Here is a tiny trained network, its code and every weight. The questions are about switching its units off for an input and a class, where a switched-off unit gives its printed mean instead of its output.

import numpy as np


def w(rows, s, z=0):
    codes = np.array(rows[::2]) - 128.0
    scale = np.full(codes.shape[1], s)
    scale[-1] = z or s
    return codes * scale


def norm(h):
    return h / np.sqrt((h * h).mean(-1, keepdims=True) + 1e-5)


def f(y):
    return np.maximum(y, 0)


def log_softmax(a):
    a = a - a.max(-1, keepdims=True)
    return a - np.log(np.exp(a).sum(-1, keepdims=True))


def net(x, mask):
    res = np.array(x, float).reshape(1, 2) / 4 @ E
    u = 0
    for l in range(3):
        y = f(norm(res) @ A[l][:, :-1].T + A[l][:, -1])
        res = res + np.where(mask[u : u + 6], y, B[l][:, -1]) @ B[l][:, :-1]
        u += 6
    return log_softmax(norm(res)[-1] @ U[:, :-1].T + U[:, -1])


A, B = {}, {}
E = w([
[89,200,118,92,172,164,113],'x0',
[61,223,216,207,2,155,63],'x1',
],0.0081)
A[0] = w([
[123,216,56,203,35,29,147,44],'0.n1',
[70,137,138,97,208,217,160,5],'0.n2',
[156,226,122,115,102,224,74,100],'0.n3',
[125,249,103,101,119,241,123,43],'0.n4',
[75,220,91,189,99,126,119,164],'0.n5',
[177,103,253,142,69,96,198,174],'0.n6',
],0.0058,0.0025)
B[0] = w([
[145,157,132,88,62,135,119,203],'0.n1',
[94,113,112,136,80,49,121,192],'0.n2',
[163,71,122,153,152,47,255,237],'0.n3',
[136,150,152,136,209,99,208,236],'0.n4',
[170,151,187,148,117,208,119,252],'0.n5',
[102,100,97,166,111,97,102,235],'0.n6',
],0.0095,0.0043)
A[1] = w([
[114,255,108,30,130,161,77,135],'1.n1',
[188,24,38,200,106,127,124,138],'1.n2',
[145,108,105,143,186,28,186,161],'1.n3',
[203,96,152,98,217,167,123,179],'1.n4',
[119,147,169,159,125,122,38,1],'1.n5',
[211,122,159,156,80,186,151,138],'1.n6',
],0.0076,0.0024)
B[1] = w([
[211,235,105,90,145,254,118,137],'1.n1',
[119,78,166,229,196,128,191,221],'1.n2',
[59,128,123,125,91,198,71,255],'1.n3',
[139,131,209,219,53,81,158,197],'1.n4',
[136,110,152,62,137,135,98,142],'1.n5',
[218,83,59,9,147,168,21,178],'1.n6',
],0.0093,0.0088)
A[2] = w([
[174,126,147,117,58,121,61,181],'2.n1',
[102,139,5,96,144,118,77,250],'2.n2',
[119,95,144,169,64,146,115,72],'2.n3',
[92,68,69,146,93,50,123,243],'2.n4',
[101,81,116,172,116,29,205,185],'2.n5',
[99,158,155,111,107,169,121,254],'2.n6',
],0.011,0.00067)
B[2] = w([
[11,99,135,126,186,47,121,201],'2.n1',
[151,134,77,186,77,200,140,157],'2.n2',
[155,155,147,2,136,101,116,213],'2.n3',
[136,205,88,215,131,164,143,196],'2.n4',
[62,130,214,179,170,72,175,254],'2.n5',
[126,61,39,162,125,113,125,184],'2.n6',
],0.0094,0.0088)
U = w([
[179,74,70,89,141,162,75,81],'0',
[253,183,162,111,96,206,160,169],'1',
[174,121,80,85,67,103,132,1],'2',
[209,125,93,110,78,96,104,13],'3',
[124,118,10,169,79,219,137,124],'4',
[67,121,182,194,164,94,175,179],'5',
[85,104,161,18,107,60,18,159],'6',
[191,119,89,115,59,105,107,22],'7',
],0.018,0.008)

Each question gives the input, the list of numbers given to net, and the class t.
The units are the neurons (one row each of A and B). Each row of codes is followed by its name. A weight is (code - 128) times the scale printed after its matrix; where a second scale follows, it is the last column's (A, B and U).
mask holds one flag per neuron, layer by layer. A switched-off neuron (its flag False) gives its mean, the last column of its row in B, instead of its output. The means were averaged over made-up inputs and are rounded, as every weight is.
A unit's drop is (log p(t) with every unit on - log p(t) with that unit switched off) / (log p(t) with every unit on - log p(t) with every unit switched off).
most important unit: the unit with the biggest drop
k most important neurons: the k neurons with the biggest drops, biggest first
top k neurons in layer l: the k neurons of layer l with the biggest drops, biggest first
drop when u is switched off: that unit's drop, to one decimal
input [4,-4], class 4: most important unit => 0.n3
input [2,2], class 1: 2 most important neurons => [0.n4, 0.n5]
input [5,-2], class 4: 2 most important neurons => [1.n3, 1.n2]
input [3,4], class 1: 2 most important neurons => [0.n4, 1.n3]
input [5,-5], class 4: 3 most important neurons => [0.n3, 1.n2, 1.n1]
input [6,4], class 1: 3 most important neurons => [0.n5, 2.n1, 2.n5]
input [1,-1], class 4: top 4 neurons in layer 0 => [0.n2, 0.n6, 0.n3, 0.n5]
input [6,-7], class 4: top 3 neurons in layer 2 => [2.n2, 2.n5, 2.n1]
input [7,5], class 1: 3 most important neurons => [0.n5, 2.n5, 2.n1]
input [6,7], class 1: 3 most important neurons => [2.n5, 1.n3, 0.n4]
input [4,4], class 1: 3 most important neurons => [0.n4, 0.n5, 2.n5]
input [3,7], class 6: 2 most important neurons => [1.n2, 1.n6]
input [1,1], class 1: top 3 neurons in layer 0 => [0.n4, 0.n5, 0.n3]
input [3,2], class 1: top 2 neurons in layer 1 => [1.n2, 1.n6]
input [8,-8], class 4: top neuron in layer 2 => [2.n2]
input [-6,3], class 6: top 2 neurons in layer 0 => [0.n3, 0.n1]
input [6,-6], class 4: 2 most important neurons => [0.n3, 1.n2]
input [0,4], class 6: drop when 2.n1 is switched off => 0.1
input [-7,4], class 6: drop when 2.n6 is switched off => 0.0
input [8,8], class 1: drop when 1.n3 is switched off => 0.1
input [0,3], class 6: most important neuron => [2.n1]
